Here is a tiny trained network, its code and every weight. The questions are about switching its units off for an input and a target symbol, where a switched-off unit gives its printed mean instead of its output.

import numpy as np


def w(rows, s, z=0):
    codes = np.array(rows[::2]) - 128.0
    scale = np.full(codes.shape[1], s)
    scale[-1] = z or s
    return codes * scale


def norm(h):
    return h / np.sqrt((h * h).mean(-1, keepdims=True) + 1e-5)


def f(y):
    return y / 2 * (1 + np.tanh(0.7978845608 * (y + 0.044715 * y**3)))


def softmax(a):
    e = np.exp(a - a.max(-1, keepdims=True))
    return e / e.sum(-1, keepdims=True)


def log_softmax(a):
    a = a - a.max(-1, keepdims=True)
    return a - np.log(np.exp(a).sum(-1, keepdims=True))


def net(x, mask):
    ids = ['βεζξπσφψω'.index(c) for c in x.split()]
    T = len(ids)
    res = E[ids] + P[:T]
    r = norm(res)
    for j in range(3):
        rows = slice(3 * j, 3 * j + 3)
        q, k, v = (r @ M[0][rows].T for M in (Q, K, V))
        z = softmax(np.where(np.tri(T) > 0, q @ k.T / 3**0.5, -1e9)) @ v
        o = O[0][rows]
        res = res + np.where(mask[j], z, o[:, -1]) @ o[:, :-1]
    y = f(norm(res) @ A[0][:, :-1].T + A[0][:, -1])
    res = res + np.where(mask[3:19], y, B[0][:, -1]) @ B[0][:, :-1]
    return log_softmax(norm(res)[-1] @ U[:, :-1].T + U[:, -1])


Q, K, V, O, A, B = {}, {}, {}, {}, {}, {}
E = w([
[181,173,78,57,153,166,197,225,203,165,66],'β',
[129,132,83,172,77,47,55,184,68,165,104],'ε',
[161,102,78,195,44,24,134,111,218,163,129],'ζ',
[128,128,235,106,186,32,128,214,77,110,186],'ξ',
[122,92,131,8,196,125,79,243,91,183,63],'π',
[3,201,69,94,108,108,110,71,143,130,155],'σ',
[119,93,115,70,104,130,83,120,121,4,124],'φ',
[115,253,189,122,125,98,187,163,58,84,145],'ψ',
[133,133,150,66,1,78,75,195,123,174,208],'ω',
],0.0094)
P = w([
[39,149,205,195,95,185,99,179,254,105,23],'0',
[150,181,148,75,125,61,47,121,150,107,46],'1',
[144,149,120,97,129,68,59,112,129,118,82],'2',
[139,134,114,117,142,78,80,107,126,127,127],'3',
[148,112,105,149,128,88,98,105,112,124,148],'4',
[147,111,96,163,137,106,115,97,113,113,177],'5',
[148,109,87,174,131,125,128,86,118,114,199],'6',
[137,101,71,179,154,118,121,77,133,122,210],'7',
],0.0048)
Q[0] = w([
[127,202,82,173,65,155,149,100,152,175,136],'head 0',
[115,81,78,85,108,135,88,88,137,130,123],'head 0',
[116,106,139,89,229,240,156,115,145,87,112],'head 0',
[110,79,65,135,66,202,111,108,168,136,77],'head 1',
[146,198,175,129,135,61,165,119,132,109,139],'head 1',
[97,179,175,109,248,159,195,133,127,133,113],'head 1',
[70,100,91,128,85,191,93,103,137,152,87],'head 2',
[160,121,79,47,134,163,116,157,160,159,102],'head 2',
[133,121,81,174,1,90,61,103,141,206,167],'head 2',
],0.0086)
K[0] = w([
[145,216,74,149,131,170,155,126,139,104,128],'head 0',
[104,102,81,124,114,138,104,109,108,158,105],'head 0',
[140,66,148,78,147,124,87,207,195,159,55],'head 0',
[193,136,92,82,131,118,125,76,108,82,129],'head 1',
[83,177,190,206,111,136,146,119,162,170,179],'head 1',
[125,185,161,140,142,109,175,224,159,199,84],'head 1',
[121,109,39,73,196,56,126,47,84,178,185],'head 2',
[151,104,75,37,143,146,168,111,137,165,112],'head 2',
[119,164,60,139,139,172,158,2,49,37,234],'head 2',
],0.0076)
V[0] = w([
[24,97,85,170,112,102,80,123,113,137,191],'head 0',
[82,94,125,173,141,80,32,141,164,146,120],'head 0',
[100,88,144,112,98,82,99,187,70,96,168],'head 0',
[72,130,166,92,51,96,145,123,182,83,171],'head 1',
[143,83,142,90,105,154,73,171,83,206,104],'head 1',
[226,143,187,143,119,107,179,132,111,240,151],'head 1',
[255,37,126,111,132,142,114,158,128,165,103],'head 2',
[122,108,142,193,134,30,149,141,79,132,97],'head 2',
[54,215,75,131,96,139,185,105,141,174,123],'head 2',
],0.0064)
O[0] = w([
[126,192,132,68,136,119,116,149,148,141,97,180],'head 0',
[108,204,96,162,105,138,179,92,93,109,116,202],'head 0',
[126,153,108,121,67,172,137,110,140,134,104,219],'head 0',
[131,145,177,133,165,163,126,95,111,84,103,231],'head 1',
[136,94,91,142,175,158,99,113,154,111,181,133],'head 1',
[99,159,105,168,187,85,9,151,126,166,108,2],'head 1',
[181,117,255,112,127,126,121,157,117,79,91,7],'head 2',
[138,50,175,143,152,139,123,128,129,169,140,153],'head 2',
[76,159,92,78,119,118,81,97,143,153,177,191],'head 2',
],0.0081,0.0058)
A[0] = w([
[142,97,101,126,145,114,98,128,136,135,148,92],'neuron 0',
[101,67,116,162,102,121,157,112,145,170,141,133],'neuron 1',
[105,118,116,144,136,115,126,97,160,134,136,190],'neuron 2',
[134,117,160,188,171,105,140,106,153,141,112,4],'neuron 3',
[110,52,128,129,119,127,99,91,114,163,167,84],'neuron 4',
[105,138,161,145,148,117,124,95,123,146,114,176],'neuron 5',
[104,147,143,130,108,104,114,127,119,124,143,103],'neuron 6',
[146,150,94,165,122,103,112,139,107,118,94,127],'neuron 7',
[122,98,138,137,148,155,159,107,104,125,87,24],'neuron 8',
[148,135,117,119,114,154,149,131,133,126,110,98],'neuron 9',
[176,9,88,110,149,101,88,127,134,147,191,89],'neuron 10',
[135,153,132,101,124,142,153,154,149,115,150,105],'neuron 11',
[173,126,164,117,131,143,131,143,127,113,119,116],'neuron 12',
[100,126,127,92,123,130,120,123,104,137,141,146],'neuron 13',
[116,162,142,140,105,113,144,157,105,130,121,107],'neuron 14',
[117,149,137,118,88,133,128,103,157,102,114,152],'neuron 15',
],0.014,0.0036)
B[0] = w([
[153,121,153,117,129,122,162,128,112,149,160,138],'neuron 0',
[131,132,143,98,140,166,98,129,105,103,110,182],'neuron 1',
[118,156,119,97,137,98,146,158,127,125,138,189],'neuron 2',
[140,134,121,169,179,65,119,172,103,148,144,148],'neuron 3',
[72,149,152,28,124,176,125,190,138,141,144,162],'neuron 4',
[161,100,114,110,146,131,158,114,129,154,149,167],'neuron 5',
[121,127,121,128,115,142,96,127,151,136,131,175],'neuron 6',
[87,96,125,143,130,167,145,129,135,121,139,191],'neuron 7',
[129,145,135,156,104,77,112,119,138,130,177,153],'neuron 8',
[132,126,160,119,129,133,133,125,109,109,122,178],'neuron 9',
[142,70,177,132,138,128,105,142,87,151,252,204],'neuron 10',
[126,124,142,130,120,136,115,142,109,128,101,206],'neuron 11',
[99,158,86,109,133,127,139,144,159,147,105,228],'neuron 12',
[148,149,123,143,110,115,143,125,158,106,106,196],'neuron 13',
[130,94,130,129,131,133,111,109,128,136,114,205],'neuron 14',
[152,99,138,149,141,90,126,142,122,128,160,253],'neuron 15',
],0.013,0.0051)
U = w([
[118,138,154,170,48,100,3,127,143,99,119,43],'β',
[86,88,153,42,120,171,105,184,91,164,199,51],'ε',
[170,100,150,79,130,148,110,37,166,213,89,110],'ζ',
[146,103,114,195,184,54,138,142,107,151,142,252],'ξ',
[100,157,124,89,144,165,117,223,131,129,28,113],'π',
[156,108,147,126,46,115,205,109,75,76,109,190],'σ',
[39,47,107,181,120,200,104,86,107,145,85,144],'φ',
[62,175,40,110,72,99,145,89,162,162,159,131],'ψ',
[148,172,133,134,210,184,86,66,101,76,125,88],'ω',
],0.006,0.0014)

Each question gives the input, a string of symbols that net reads in full, and the target symbol t.
The units are the heads (3 rows each of Q, K, V and O) and the neurons (one row each of A and B). Each row of codes is followed by its name. A weight is (code - 128) times the scale printed after its matrix; where a second scale follows, it is the last column's (O, A, B and U).
mask holds one flag per unit, heads first, then neurons. A switched-off unit (its flag False) gives its mean, the last column of its rows in O or B, instead of its output. The means were averaged over made-up inputs and are rounded, as every weight is.
A unit's drop is (log p(t) with every unit on - log p(t) with that unit switched off) / (log p(t) with every unit on - log p(t) with every unit switched off).
The circuit of an input: a set's keep is (log p(t) with only the set's units on - log p(t) with every unit switched off) / (log p(t) with every unit on - log p(t) with every unit switched off). Starting from the 12 units with the biggest drops (on a tie, the unit counted first), units are removed one at a time, each time the one whose removal leaves the highest keep (on an exact tie, the one counted first), for as long as the keep stays at least 0.8.
circuit, biggest first: the units of the circuit, biggest drop first
unit that matters most: the unit with the biggest drop
top k neurons: the k neurons with the biggest drops, biggest first
heads that matter: for each layer, one digit per head in row order, 1 if its drop is at least 0.15 and else 0, layers parted by /
drop of u: that unit's drop, to one decimal
input ω ξ ψ ω ζ, target ε: heads that matter	000
input φ ψ β ξ ζ ξ, target φ: unit that matters most	head 1
input ω φ ε ω φ ε ε ζ, target σ: heads that matter	000
input ε ζ ξ ζ, target ξ: heads that matter	001
input ω ω ξ ξ, target ω: heads that matter	010
input π ε ω ξ ζ ξ, target π: heads that matter	111
input ξ ε β σ ψ ψ ε, target ε: circuit, biggest first	head 0; neuron 4
input ε π ζ, target ξ: circuit, biggest first	head 2; neuron 3; head 1
input ξ β β β ψ φ, target σ: circuit, biggest first	head 1; head 2
input ψ ψ π ε, target ε: circuit, biggest first	neuron 4; head 0
input ξ ε ε, target φ: heads that matter	111
input φ π ψ, target φ: top 2 neurons	neuron 7; neuron 14
input ε β β, target ε: heads that matter	110
input ζ β ξ ω, target β: heads that matter	011
input β φ β ω φ ξ ξ ξ, target β: unit that matters most	head 2
input ξ ψ ε ζ β ξ ξ ψ, target ξ: circuit, biggest first	head 2; head 1; neuron 3
input ξ σ ψ, target ξ: heads that matter	111
input ε φ ω φ ξ ω, target σ: heads that matter	000
input σ σ φ ζ ω φ ξ, target σ: heads that matter	010
input ε π σ ψ π ξ ε ζ, target ε: unit that matters most	head 0
input β ζ σ ε ξ ε φ ε, target σ: heads that matter	010
input ζ ε ε ω π, target π: top 2 neurons	neuron 12; neuron 15
input ε φ ψ, target ε: drop of head 0	2.3
input σ ω ζ φ ζ, target σ: drop of head 1	0.2
